Here is a tiny trained network, its code and every weight. The questions are about switching its units off for an input and a target symbol, where a switched-off unit gives its printed mean instead of its output.

import numpy as np


def w(rows, s, z=0):
    codes = np.array(rows[::2]) - 128.0
    scale = np.full(codes.shape[1], s)
    scale[-1] = z or s
    return codes * scale


def norm(h):
    return h / np.sqrt((h * h).mean(-1, keepdims=True) + 1e-5)


def f(y):
    return y / 2 * (1 + np.tanh(0.7978845608 * (y + 0.044715 * y**3)))


def softmax(a):
    e = np.exp(a - a.max(-1, keepdims=True))
    return e / e.sum(-1, keepdims=True)


def log_softmax(a):
    a = a - a.max(-1, keepdims=True)
    return a - np.log(np.exp(a).sum(-1, keepdims=True))


def net(x, mask):
    ids = ['ΘΠβγδλμστ'.index(c) for c in x.split()]
    T = len(ids)
    res = E[ids] + P[:T]
    r = norm(res)
    for j in range(2):
        rows = slice(3 * j, 3 * j + 3)
        q, k, v = (r @ M[0][rows].T for M in (Q, K, V))
        z = softmax(np.where(np.tri(T) > 0, q @ k.T / 3**0.5, -1e9)) @ v
        o = O[0][rows]
        res = res + np.where(mask[j], z, o[:, -1]) @ o[:, :-1]
    y = f(norm(res) @ A[0][:, :-1].T + A[0][:, -1])
    res = res + np.where(mask[2:14], y, B[0][:, -1]) @ B[0][:, :-1]
    return log_softmax(norm(res)[-1] @ U[:, :-1].T + U[:, -1])


Q, K, V, O, A, B = {}, {}, {}, {}, {}, {}
E = w([
[247,164,129,148],'Θ',
[109,165,171,110],'Π',
[143,221,217,72],'β',
[89,200,182,155],'γ',
[170,114,68,199],'δ',
[177,106,60,200],'λ',
[196,84,143,120],'μ',
[98,79,78,127],'σ',
[74,110,198,65],'τ',
],0.013)
P = w([
[113,170,53,99],'0',
[169,104,158,85],'1',
[132,252,95,125],'2',
[104,161,25,89],'3',
[131,94,204,131],'4',
[175,227,82,114],'5',
[105,166,40,93],'6',
[123,138,205,156],'7',
],0.011)
Q[0] = w([
[220,158,231,128],'h0',
[188,194,92,254],'h0',
[30,127,86,115],'h0',
[130,39,200,126],'h1',
[165,180,143,138],'h1',
[86,26,79,120],'h1',
],0.0097)
K[0] = w([
[200,219,194,151],'h0',
[193,94,124,175],'h0',
[215,30,126,64],'h0',
[133,207,56,66],'h1',
[174,96,185,175],'h1',
[129,170,2,77],'h1',
],0.0082)
V[0] = w([
[178,126,139,31],'h0',
[147,199,138,96],'h0',
[188,143,236,136],'h0',
[32,156,139,254],'h1',
[99,181,198,76],'h1',
[185,207,103,171],'h1',
],0.0074)
O[0] = w([
[91,97,47,138,205],'h0',
[160,138,227,167,218],'h0',
[163,101,85,112,96],'h0',
[82,160,64,170,4],'h1',
[86,127,119,30,159],'h1',
[253,181,77,147,173],'h1',
],0.0076,0.0033)
A[0] = w([
[113,166,133,109,158],'n0',
[128,161,135,127,51],'n1',
[153,169,100,180,3],'n2',
[101,181,110,169,145],'n3',
[66,111,46,131,95],'n4',
[139,103,85,120,231],'n5',
[109,99,156,150,209],'n6',
[198,121,154,157,215],'n7',
[153,134,247,144,69],'n8',
[78,116,106,169,110],'n9',
[131,139,82,121,90],'n10',
[183,88,123,179,126],'n11',
],0.014,0.0032)
B[0] = w([
[187,33,83,112,180],'n0',
[120,176,25,120,132],'n1',
[109,117,77,188,167],'n2',
[86,55,169,69,178],'n3',
[149,132,177,187,186],'n4',
[152,97,199,89,182],'n5',
[127,182,207,206,147],'n6',
[126,119,220,75,254],'n7',
[127,20,198,196,239],'n8',
[163,253,207,105,140],'n9',
[90,142,166,124,148],'n10',
[56,71,165,117,206],'n11',
],0.0055,0.0057)
U = w([
[233,191,112,116,3],'Θ',
[127,151,71,66,95],'Π',
[175,195,111,58,19],'β',
[112,224,56,97,199],'γ',
[173,171,84,190,151],'δ',
[169,146,79,186,185],'λ',
[173,2,200,104,88],'μ',
[94,155,227,191,192],'σ',
[57,88,99,72,98],'τ',
],0.0079,0.0025)

Each question gives the input, a string of symbols that net reads in full, and the target symbol t.
The units are the heads (3 rows each of Q, K, V and O) and the neurons (one row each of A and B). Each row of codes is followed by its name. A weight is (code - 128) times the scale printed after its matrix; where a second scale follows, it is the last column's (O, A, B and U).
mask holds one flag per unit, heads first, then neurons. A switched-off unit (its flag False) gives its mean, the last column of its rows in O or B, instead of its output. The means were averaged over made-up inputs and are rounded, as every weight is.
A unit's drop is (log p(t) with every unit on - log p(t) with that unit switched off) / (log p(t) with every unit on - log p(t) with every unit switched off).
The circuit of an input: a set's keep is (log p(t) with only the set's units on - log p(t) with every unit switched off) / (log p(t) with every unit on - log p(t) with every unit switched off). Starting from the 12 units with the biggest drops (on a tie, the unit counted first), units are removed one at a time, each time the one whose removal leaves the highest keep (on an exact tie, the one counted first), for as long as the keep stays at least 0.8.
units of the circuit, in order: the units of the circuit, biggest drop first
unit that matters most: the unit with the biggest drop
k most important neurons: the k neurons with the biggest drops, biggest first
heads that matter: for each layer, one digit per head in row order, 1 if its drop is at least 0.15 and else 0, layers parted by /
drop of u: that unit's drop, to one decimal
input λ μ δ, target μ: heads that matter => 01
input γ σ δ, target σ: units of the circuit, in order => (h1)
input σ Θ Θ β σ δ, target σ: units of the circuit, in order => (h1; n9)
input μ γ Π, target γ: units of the circuit, in order => (h1; n7)
input λ μ Π, target μ: 2 most important neurons => (n8; n0)
input λ σ γ μ γ σ, target γ: 2 most important neurons => (n8; n7)
input μ μ δ, target μ: 2 most important neurons => (n7; n11)
input δ μ λ, target μ: units of the circuit, in order => (h1; n11)
input τ σ Θ δ σ, target σ: heads that matter => 10
input σ σ δ μ τ δ, target τ: heads that matter => 11
input β σ τ μ γ γ, target γ: heads that matter => 01
input γ Θ σ σ τ σ, target τ: heads that matter => 11
input σ Θ μ γ μ Π, target μ: units of the circuit, in order => (h1; n8; n0)
input τ λ λ γ, target γ: unit that matters most => n8
input σ β τ τ τ σ, target τ: 2 most important neurons => (n7; n0)
input β σ γ β μ λ, target μ: 2 most important neurons => (n11; n7)
input μ λ β σ λ σ σ, target σ: 2 most important neurons => (n4; n9)
input γ σ Θ τ γ σ, target γ: drop of n8 => 0.6
